Here are made-up elements, facts about them, and rows of numbers that follow some of those facts. Name the element behind each unnamed row.

Named rows:
giva: [  9  19   5   3  -4   4   5  -1   1  -4   2   1  -7  -5   6   4   6   2
   0   2  -3  -1   0   3   0  -1  -8  -5   4  -5  -1  -2  -3  -4   9 -10]
flometrok: [  8  19   6   2  -7   4   5  -1   0  -4   3   2  -5  -9   5   5   7   3
   0   0  -6  -2  -3   3  -1  -1 -10  -4   5  -7   0  -1  -4  -6  11  -8]
zeplos: [-7  2 -4  0  0 -1 -2 -6 -1  7 -4  0 -1  2  1 -2  5 -1  0 -1  0  0  3 -2
  4  2  2  3  1  8  2  1 -3  4 -6  7]
pligel: [  7  17   7   0 -11   3   5  -1  -1  -5   4   4  -2 -12   4   5   9   3
   0  -4  -9  -3  -5   4  -1  -2 -13  -3   7  -9   2  -1  -5  -9  13  -4]
palol: [  1  -9  -2  -6   1   0   2   6  -1  -2 -11   0  -7   3  -3  -4   9   0
   0   4   0   0  -1  -1  -1   2  -6  -4   1  10  -3  -3  -4  -6   0   4]
pabril: [-5  4  2  3 -7  2  0 -2  0  4  3  1  1  1  2 -4  0  0  3 -2  1  1  3  0
  5  0 -1  5  2  3  0 -2  2  2 -8  1]
kitrotu: [  4  15   1   6  -9   2  -3   1  -4  -7   4   0  -3  -6   6   6  -1  -2
  -1  -6  -1  -7   0   1  -4  -1  -9  -3   1 -10   2   2  -2  14   9 -13]
liflik: [ 0  1  2  1 -1 -1  0  5  2  0 -2 -2 -1 -2 -2 -1 -3  2 -2 -3 -1  3  1 -7
 -1  3  8  6  0  5 -3  4  2  0  1  2]
truko: [  0 -18  -1  -7  12   1  -2 -23   1  -2   8  -4  -2  -2  -2   5  -7  -7
   1  11  -2   5  -8   0   9  -4   7  -7  -1 -11   0   1   5  -7  -3   0]
tritres: [ -4 -10  -5  -5   1   0  -2   5  -2   1  -7  -2  -2   4  -1  -1   5  -1
  -1   3   0   1   0   0  -2   3  -1   0   0   7  -2  -1  -1   8   0   9]
bebe: [ 0 -7  8 -4  2 -3  1  3  0  1  5  0  3 -2 -1 -1  3  3  0 -4  2 -5  3  0
 -3  6  4  1 -2  5  0  2  1  1 -4  2]
droflam: [ 0  3  0  6 -8  1 -1  2 -1 -5  2  1  6  3  1 -1 -2 -3 -3 -5  0 -2  2  1
 -2 -1 -2 -2 -3 -4  0  0  1 -2  0 -7]
gruga: [ -6 -12  -4  -7   5  -1  -1  13  -3   5  -8   0   2   4  -3  -2   2   0
   0   8   0   2   0   1  -6  -2   2   2  -1   4   0  -4  -2  17   7   4]
flalek: [ -1 -10  -3  -5   2   0   1   5  -1  -1  -9   0  -5   4  -3  -3   7  -1
   0   3   0   0   0  -1  -2   2  -4  -3   1   8  -3  -2  -3  -1   0   6]
koron: [-3 -2  5 -1  0 -1  0  1 -1  1  1  0  0  0 -2 -2  0  1  0 -4 -1  0  2 -4
  0  2  4  3 -1  6 -1  2  0  3 -2 -1]
leklun: [-2  3  2  4 -2  1  2  7  1  2  2  1 10  3  1 -1 -2  0 -2  4 -2  3  2  4
 -4 -4  4  2 -2 -5  0 -4  1  2  5 -7]
suzer: [-6 -4 -3 -3  5 -1  0  6  0  7 -5  0  3 -1 -2 -2  0  0 -1  4 -1 -2  1 -3
 -3 -3  6  3 -2  3  3 -2 -4 10  3  2]
klegak: [  7  -8  -4  -7  11  -2  -3  -4   1   0  -8  -1  -7   6  -8  -1  -1   0
   5   7   3   6  -6   3   3  -4 -10  -8   4   0  -2  -1  -3 -21  -4   3]

How the elements are related:
babrom: θ vuvem
bebe: θ plepi; χ matefli
bifipi: θ gatrom
bitre: θ gober; χ liflik
breklom: θ kemetal; χ plepi
bridridri: θ kemetal
bristo: θ truko; χ stogo
brodra: θ klegak; χ zogom
brolutruk: θ stikan; χ suda
brufor: θ stikan; χ grefen
brurokor: θ tudim; χ flero
butrun: θ namak; χ luto
dafes: θ namak; χ butrun
dagur: θ skiro; χ skidrur
darak: θ vavo; χ porom
daskis: θ plopi; χ modo
doda: θ truko; χ susti
draflo: θ tudim; χ brurokor
drizotrek: θ kemetal; χ lomur
droflam: θ skozul; χ tuko
dromum: θ vuvem; χ babrom
duser: θ gober; χ klilo
dusku: θ tupo; χ tudim
fadedem: θ kemetal; χ bridridri
feni: θ bitre; χ fudrak
flalek: θ dagur; χ lobres
flaplan: θ trugrum; χ trikil
fledos: θ truko; χ veser
flero: θ tudim; χ napu
flifim: θ trugrum
fliskin: θ gatrom; χ bifipi
flizo: θ skiro; χ dagur
flodom: θ trugrum; χ flaplan
flofes: θ namak; χ dafes
flometrok: θ plopi; χ sanes
fopitram: θ stikan; χ zotin
fubrar: θ truko; χ ligi
fudrak: θ bitre
geril: θ klason; χ metepu
giva: θ plopi; χ flometrok
grabe: θ bitre; χ zistuk
gratir: θ skozul; χ grebes
grebes: θ skozul; χ gugrus
grefen: θ stikan; χ kitrotu
grigus: θ bitre; χ vanom
gruga: θ trugrum; χ flodom
grukam: θ flizo; χ skedel
gugrus: θ skozul; χ zesir
kadre: θ zofleflum; χ klutrudes
kiplan: θ vaskim; χ tedreflil
kipum: θ sema; χ sutrer
kitrotu: θ stikan; χ tetrer
klarak: θ gober; χ bitre
klasan: θ sema
klasir: θ lomur; χ labroflek
klason: θ vaskim; χ mobrur
klazulo: θ vuvem; χ leklun
klegak: θ skiro; χ flizo
klilo: θ gober; χ zoki
kloklak: θ plopi; χ giva
kludrur: θ sutrer; χ paplu
klugas: θ sutrer
klutrudes: θ zofleflum
konik: θ truko
koplur: θ dagur; χ stiflin
koron: θ driklavon
labroflek: θ lomur
ladam: θ lomur; χ plotil
legres: θ klason; χ geril
leklun: θ vuvem; χ skuvak
libim: θ gatrom; χ fliskin
liflik: θ gober; χ duser
ligi: θ truko; χ lotrin
lobres: θ dagur; χ koplur
lokas: θ gober
lomur: θ kemetal; χ ploskuvi
lote: θ dagur
lotrin: θ truko; χ doda
luto: θ namak
matefli: θ plepi; χ varo
mesten: θ plopi; χ metrotir
mestu: θ meflis; χ stikan
metepu: θ klason; χ treflan
metrotir: θ plopi; χ kloklak
midris: θ rukinor
migopos: θ driklavon; χ koron
mobrur: θ vaskim; χ kiplan
modo: θ plopi; χ ratretras
mudrir: θ sema; χ taklim
naklofo: θ zofleflum; χ tizal
namak: θ truko; χ fledos
napu: θ tudim; χ sode
nekal: θ flizo
pabagru: θ rukinor; χ midris
pabril: θ vaskim; χ klason
palol: θ plopi; χ daskis
paplu: θ sutrer; χ robom
pibak: θ sutrer; χ kludrur
plabrel: θ trugrum; χ telus
plepi: θ kemetal; χ drizotrek
pligel: θ plopi
plopi: θ skiro
ploskuvi: θ kemetal; χ fadedem
plotil: θ lomur; χ klasir
porom: θ vavo
ratretras: θ plopi; χ mesten
robom: θ sutrer; χ sibruk
roto: θ bitre; χ grabe
rozos: θ rukinor; χ pabagru
rukinor: θ tupo
sanes: θ plopi; χ pligel
sibruk: θ sutrer; χ klugas
skedel: θ flizo; χ tiva
skidrur: θ skiro; χ plopi
skigotram: θ klegak; χ brodra
skogar: θ stikan; χ fopitram
skozul: θ meflis
skupe: θ dagur; χ lote
skuvak: θ vuvem; χ dromum
sode: θ tudim
stiflin: θ dagur; χ skupe
stikan: θ meflis; χ skozul
stogo: θ truko; χ namak
suda: θ stikan; χ skogar
sumim: θ vavo; χ darak
susti: θ truko; χ konik
sutrer: θ sema; χ mudrir
suzer: θ vuvem; χ tadrerik
tadrerik: θ vuvem; χ klazulo
taklim: θ sema; χ klasan
tedreflil: θ vaskim
telus: θ trugrum; χ flifim
tetrer: θ stikan
tiva: θ flizo; χ nekal
tizal: θ zofleflum; χ kadre
treflan: θ klason
trepo: θ gatrom; χ libim
trikil: θ trugrum; χ plabrel
trinal: θ plepi; χ vusken
tritres: θ tudim; χ draflo
trostak: θ sutrer; χ pibak
trugrum: θ vuvem; χ suzer
tudim: θ tupo; χ rukinor
tuko: θ skozul
vanom: θ bitre; χ feni
varo: θ plepi
vavo: θ vaskim; χ zeplos
vese: θ vaskim; χ pabril
veser: θ truko; χ fubrar
vesu: θ driklavon; χ migopos
vusken: θ plepi; χ bebe
zeplos: θ vaskim; χ vese
zesir: θ skozul; χ droflam
zistuk: θ bitre; χ grigus
zogom: θ klegak
zoki: θ gober; χ lokas
zotin: θ stikan; χ brufor

Name these rows:
No name comes twice in this set of rows, the named rows included.
[  3  15   2   5 -12   2  -3   1  -5  -7   5   1  -1  -8   5   6   1  -2
  -2  -8  -3  -8  -2   2  -4  -2 -11  -2   3 -12   3   2  -2  12  10 -10]	tetrer
[ 0  2 -1  7 -9  1 -2  3 -2 -7  2  1  6  3  1 -2 -3 -4 -3 -7  0 -4  2  0
 -3 -1 -5 -2 -3 -5  1  0  1 -1  0 -9]	zotin
[  9  18   4   4  -1   4   7  -1   1  -5   1   2  -7  -2   5   3   3   2
   1   1  -1   1   1   3   0  -1  -6  -4   2  -2  -1  -2  -2  -4   8 -10]	kloklak
[  8 -10   5  -2   7  -4  -4  -3   4   2  12   0   5  -3  -3   2  -5   5
   5   0   9  -7  -3   8  -2   1  -1  -4   1 -10   3   0   4 -18 -12   3]	lomur
[  9   0   5  -3  11  -3   1  -8   3   1  -1   0  -5   3  -9  -2  -5   2
   6   1   2   6  -4  -1   6  -5  -6  -4   3   0  -2   0  -2 -28  -5  -6]	dagur
[  7 -12   0  -7  13  -7  -6  -5   3   4   6  -2   4  -3  -3   5   0   5
   2   1   9  -9  -3   7  -4   3   1  -7  -2  -5   5   3  -1 -17 -10   9]	plepi
[ 7 12  4  3  0  1  3  1  0 -4  7  0  0 -4  8  7  3  3 -1  0  2 -5  2  8
 -4  4 -1 -3 -1 -5  1  0  1  7  6 -4]	bridridri
[  3  15   3   2  -2   2   2   5  -1   2   4   1   1  -5   7   6   0   2
   0   6  -3   0   0   5  -5  -4  -1   1   3 -10   2  -2  -1  18  14 -10]	babrom
[ 2 23  2  5 -7  3 -1 -7 -1  2  5  0 -2 -2 10  6  4  1  0  0 -2  2  1  6
  2  0 -6  1  5 -5  1  0 -1 11  6 -5]	tedreflil
[ 15   8   4   3   5   0   4  -7   6  -3  -1   2  -2   5  -6  -2  -2   2
   4   5   1   7  -4   4   5  -7 -12 -10   3  -6  -2  -4  -3 -44  -3 -11]	plopi
[  1  15  -3   6  -1  -1  -7 -18   2   8   6   1   6  13   1   2  -6  -1
   4   1   2  12  -1  10  11  -5  -8   1   6  -6   2  -1   2 -16 -11   0]	klason
[  2  -4   0   1   4  -5 -10  -5  -4  -4   2  -1   0   2  -8   1 -14  -4
   4 -10   5  -2  -4  -3   2  -5  -8  -2   0  -6   2   5   0  -5  -6  -9]	skozul
[-1 16 -2  6 -4  2  3 -7 -1 -1  4  4  2  5  7  2 -1  1  1 -5 -1  6  2  7
  5  0 -4  2  0  1  2 -1  1  4  1 -1]	mobrur
[  9  -8   3  -5  10  -6  -5  -4   3   1   9  -1   5  -2  -1   6  -2   5
   3   1   8  -6  -3  10  -4   3  -2  -7   0  -9   4   2   2 -16  -8   4]	kemetal
[ -3  -1  -8  -3   6  -3 -10 -13  -2   8  -4  -1  -2  13  -3   1  -2  -1
   5   4   4  11  -3   7   9  -2 -10   0   7   2   1   0   0  -4 -10  11]	vavo

The same elements again, as new rows of numbers:
Known rows:
fopitram: [ -9   6   0   7  -4   2  -2 -10   5 -10  11  -2  -7   3  -3   0   1  -1
  -4  -2  -1  16  -1   1  -5  -1   6   1  -1  -8  -7   4   2]
truko: [  3  -9  -4 -13 -13  -5 -23  -4   0  -6  -8  -2   7  -2  -3  -2  15   5
   0   5  11  -8  -5   2   3   0  14   0   1   1  13  16   5]
koron: [ -2   3  -4   3  -3   0  -1  -4   0   3   4   5  -2   5   0  -2  -8  -2
 -10   2  -3   8  -1   3   1  -4  -3  -1   2   1  -3   0   1]
gatrom: [ -2   0 -10  -4 -11  -6 -15   1 -10 -10 -10   0  10  -4  -8  -4  12   1
 -12   7  11   9  -4  -1  13   1  -3   1   5   1   1  10  11]
lotrin: [-18   5   7  -3   1   8  -6 -16  -2  -4   6  -3  -8  -6  -9   5   8  16
   7  -4   8   6  -7  -2   2   6  -2  -2   4  -2  28   0   9]
rukinor: [  5  -2 -13  -6 -11   4  -7   4 -16 -13  -3  -1  16  -5   3  -8   8   2
 -16   5  -6   7 -12   4  -6  -2  -3   4   3  -3   3   8   2]
gugrus: [  5  10   0   8  -8   1   1  -1   0   0   8   2  -4   2  -1  -2  -6   1
  -8   7 -10   2   1  -2   3  -4   7   5  -3  -3  -4  -6   3]
flaplan: [  2   4 -12   7  -3   0  -4  -2   5   4   4   9  -8  10   1   1   1  -1
  -4  -3  -7   6  -3   6  -1  -7 -10  -4   3   1  -2   4   5]
klasan: [-14   8   0   5  -3   1  -4  -8  -1   0   2   3  -4   0  -2   6  -6   6
  -8   1   2  10  -6   4   1   4  -2   2   6  -4   7   3   4]
liflik: [-4 -3 -2  0 -1  4 -6 -7  0  1  5  0 -6  0  2 -2 -8 -1 -9  1 -5  4 -2  6
  4 -8 -8  4  5  0 -3 -1 -1]
geril: [  1  -1  -5   3  -6  -1   1   2   1   3   6  -2  -3  11   3  -1 -12  -4
 -15  -1  -4  10  -5  -1  -1  -7   1   0  -7   9  -6   4   2]
klason: [ -8  -8  -9  -5 -15  -1  -9   7 -14 -13   1 -13   7   5  -1   2  10   6
 -13   0   3  14 -20  -7   9   0   0  12 -10   9  14   9  21]
sibruk: [-20  10   3   7  -4  -1  -3 -10  -2  -1   3   3  -5  -2  -3  11  -7  10
  -6   1   4  12  -8   4   1   8  -2   3   9  -6  12   4   5]
klutrudes: [-5  5 -4  4 -2  3  0 -7 -2  1  4  3 -2  3 -5 -2 -4  2 -8  1  2 10 -3  2
  5 -2 -5 -3  3  1  1 -1  3]
tuko: [-6 14  3  9 -6  6 -2 -7 -3 -7 10 -3 -7 -6 -7  2  1  9 -2  5 -4  6 -3 -6
  6  1  2  6  0 -5 11 -8  9]
tedreflil: [-22   7   4   1  -3   9  -3  -7  -7  -9  11 -11  -8  -4 -10   8   4  14
  -1  -6   5  15 -12  -8   6   4  -9   3  -1   3  25   0  15]
zotin: [-14   7   1   6  -3   3  -1 -12   1 -10  11  -3  -7   0  -6   1   3   1
  -3  -3   1  17  -2  -1  -5   0   3   2   0  -7  -3   3   4]
kipum: [  0   1  -6   6  -6  -7  -1  -1   4   8   0  10  -1   9   5   1 -17  -6
 -17   6  -5   6  -2   8  -4  -3   3  -1   3  -1 -14   5  -6]

Which element is each row?
No name comes twice in this set of rows, the named rows included.
[ -1  -6  -5   0   1   4  -7  -7   1   3   5  -2  -6   2   5  -3 -12  -3
 -12   2  -8   0  -1  10   3 -12  -8   5   5   3 -10  -2  -2]	grabe
[ -5   4  -4   7  -6  -7  -2  -4   3   6   0   9  -2   7   5   6 -18  -3
 -16   5  -2   7  -3   8  -3   0   3   1   6  -3  -8   6  -3]	pibak
[-23   9  10  -2   1  12  -7 -20  -5  -8   6  -6  -9 -10 -14   7  12  21
  11  -5  11   8 -10  -4   5   9  -5  -1   5  -4  39  -3  13]	susti
[-18   6   2   2  -3   7  -2  -6  -7  -6  10  -7  -7  -1  -7   5   0  11
  -3  -5   4  14 -12  -7   5   2  -8   2  -2   5  20   2  12]	kiplan
[ -7   5  -1   7  -4   0  -2  -8   5  -7  10   1  -5   6  -2  -2  -2  -4
  -7  -1  -4  16   0   1  -5  -3   8   0  -2  -7 -13   5   0]	skogar
[-28  10  12  -3   3  13  -7 -20  -6 -10   8  -7 -11 -13 -15  10  15  24
  13  -5  12   9 -11  -5   6  10  -6   0   5  -5  44  -2  16]	konik
[  3   3  -9  -8 -10   5 -14   7 -12 -17  -5  -4  13 -13  -1  -4  10   5
 -14   3   0   5 -10  -1  -5   1  -3   0   6  -1   7  16   1]	tupo
[-13   4   1   2  -3   5  -2  -5  -5  -5  10  -7  -7   2  -6   5  -2   9
  -5  -3   2  13 -10  -6   4   0  -6   3  -2   5  15   1  10]	mobrur
[-3 12  3  9 -7  4 -2 -4 -2 -5  9 -1 -6 -4 -3  1 -1  6 -3  5 -7  6 -2 -4
  5  0  3  6 -1 -3  5 -7  8]	droflam
[ 12  -1 -13  -7 -11   9  -5   8 -17 -13  -1  -1  18  -8   9 -10   4   1
 -21   5 -12   6 -14   6 -15  -4  -1   0   1  -2   0  10  -4]	tudim
[ -3   2  -4   6  -5  -2  -1  -6   6  -5   9   1  -4   7   1  -4  -4  -7
  -9   0  -4  15   2   3  -8  -6   9   0  -3  -6 -18   4  -3]	suda
[ 12   7  -4   9 -10  -1   2   2   3   5   6   5  -2   5   4  -5 -11  -7
 -13   9 -13   2   2   1   0  -7   9   4  -5  -1 -14  -5  -1]	gratir
[ -5   1   2  -2  -1   4  -4 -12   1   2   4   4  -5   1  -3   0   0   7
   1   0   3   3  -3   2  -1   0   3  -4   1  -1  13   1   2]	veser

